Here is a tiny trained network, its code and every weight. The questions are about switching its units off for an input and a target symbol, where a switched-off unit gives its printed mean instead of its output.

import numpy as np


def w(rows, s, z=0):
    codes = np.array(rows[::2]) - 128.0
    scale = np.full(codes.shape[1], s)
    scale[-1] = z or s
    return codes * scale


def f(y):
    return np.maximum(y, 0)


def softmax(a):
    e = np.exp(a - a.max(-1, keepdims=True))
    return e / e.sum(-1, keepdims=True)


def log_softmax(a):
    a = a - a.max(-1, keepdims=True)
    return a - np.log(np.exp(a).sum(-1, keepdims=True))


def net(x, mask):
    ids = ['γζηλμπψ'.index(c) for c in x.split()]
    T = len(ids)
    res = E[ids] + P[:T]
    r = res
    for j in range(2):
        rows = slice(2 * j, 2 * j + 2)
        q, k, v = (r @ M[0][rows].T for M in (Q, K, V))
        z = softmax(np.where(np.tri(T) > 0, q @ k.T / 2**0.5, -1e9)) @ v
        o = O[0][rows]
        res = res + np.where(mask[j], z, o[:, -1]) @ o[:, :-1]
    y = f(res @ A[0][:, :-1].T + A[0][:, -1])
    res = res + np.where(mask[2:6], y, B[0][:, -1]) @ B[0][:, :-1]
    return log_softmax(res[-1] @ U[:, :-1].T + U[:, -1])


Q, K, V, O, A, B = {}, {}, {}, {}, {}, {}
E = w([
[19,149,91,161,150,176,65],'γ',
[169,105,104,174,119,247,60],'ζ',
[47,90,127,117,161,232,81],'η',
[110,246,185,107,93,112,129],'λ',
[128,115,39,148,214,40,166],'μ',
[180,82,157,85,221,142,168],'π',
[171,53,141,118,6,86,127],'ψ',
],0.013)
P = w([
[114,182,254,174,213,134,62],'0',
[78,113,74,119,139,173,161],'1',
[119,97,52,111,128,151,149],'2',
[148,81,54,111,135,144,119],'3',
[186,64,58,105,138,145,100],'4',
[212,59,51,89,132,149,79],'5',
],0.0069)
Q[0] = w([
[150,149,145,112,93,5,209],'head 0',
[89,235,219,125,48,177,79],'head 0',
[123,17,31,172,238,132,130],'head 1',
[176,101,135,106,113,27,254],'head 1',
],0.0098)
K[0] = w([
[140,60,65,98,23,97,147],'head 0',
[46,240,148,110,111,95,147],'head 0',
[194,9,160,111,186,83,87],'head 1',
[169,14,74,56,64,128,174],'head 1',
],0.011)
V[0] = w([
[37,155,128,108,196,141,97],'head 0',
[39,98,15,99,141,96,204],'head 0',
[131,19,175,23,135,212,167],'head 1',
[115,115,140,126,182,2,183],'head 1',
],0.0082)
O[0] = w([
[241,166,254,73,92,42,150,252],'head 0',
[170,169,238,120,219,159,24,61],'head 0',
[132,29,202,214,134,27,47,160],'head 1',
[66,110,122,56,10,151,114,190],'head 1',
],0.0075,0.0032)
A[0] = w([
[93,72,94,204,175,122,150,111],'neuron 0',
[121,154,157,206,186,228,79,3],'neuron 1',
[165,198,135,81,190,117,193,222],'neuron 2',
[204,110,139,175,177,1,104,180],'neuron 3',
],0.0085,0.0013)
B[0] = w([
[165,229,208,214,107,179,135,220],'neuron 0',
[99,82,43,83,207,101,2,149],'neuron 1',
[187,146,137,126,93,25,99,212],'neuron 2',
[29,66,176,50,161,164,196,254],'neuron 3',
],0.008,0.0069)
U = w([
[122,106,61,108,190,97,54,178],'γ',
[111,90,36,89,118,126,204,69],'ζ',
[97,85,159,197,2,106,58,161],'η',
[96,180,184,87,78,238,101,3],'λ',
[200,184,177,107,101,81,128,212],'μ',
[106,93,190,98,150,134,196,110],'π',
[133,187,110,189,207,185,174,113],'ψ',
],0.0084,0.0029)

Each question gives the input, a string of symbols that net reads in full, and the target symbol t.
The units are the heads (2 rows each of Q, K, V and O) and the neurons (one row each of A and B). Each row of codes is followed by its name. A weight is (code - 128) times the scale printed after its matrix; where a second scale follows, it is the last column's (O, A, B and U).
mask holds one flag per unit, heads first, then neurons. A switched-off unit (its flag False) gives its mean, the last column of its rows in O or B, instead of its output. The means were averaged over made-up inputs and are rounded, as every weight is.
A unit's drop is (log p(t) with every unit on - log p(t) with that unit switched off) / (log p(t) with every unit on - log p(t) with every unit switched off).
The circuit of an input: a set's keep is (log p(t) with only the set's units on - log p(t) with every unit switched off) / (log p(t) with every unit on - log p(t) with every unit switched off). Starting from all 6 units, units are removed one at a time, each time the one whose removal leaves the highest keep (on an exact tie, the one counted first), for as long as the keep stays at least 0.8.
units of the circuit, in order: the units of the circuit, biggest drop first
top k neurons: the k neurons with the biggest drops, biggest first
heads that matter: for each layer, one digit per head in row order, 1 if its drop is at least 0.15 and else 0, layers parted by /
drop of u: that unit's drop, to one decimal
input π λ μ, target π: units of the circuit, in order -> (neuron 3; head 0)
input μ ζ η μ ψ ζ, target λ: units of the circuit, in order -> (head 1)
input ψ μ η, target γ: units of the circuit, in order -> (neuron 1; head 0)
input ψ λ ζ λ η, target γ: units of the circuit, in order -> (neuron 1; head 1)
input ψ π ζ μ γ, target γ: units of the circuit, in order -> (neuron 1; head 0)
input λ η μ, target μ: top 3 neurons -> (neuron 2; neuron 3; neuron 1)
input ψ ζ λ π μ, target π: heads that matter -> 01
input η π γ λ γ ζ, target π: drop of head 0 -> 1.1
input ζ λ π γ, target ψ: drop of head 1 -> 0.9
input λ ζ ζ γ ψ ζ, target ζ: drop of head 0 -> 0.6
input μ ψ π η, target λ: heads that matter -> 11
input μ ψ λ ζ γ, target λ: heads that matter -> 11
input π η γ, target η: heads that matter -> 01
input ζ π ψ λ γ ζ, target ψ: units of the circuit, in order -> (head 1)
input η μ γ, target π: units of the circuit, in order -> (head 0; head 1; neuron 3)
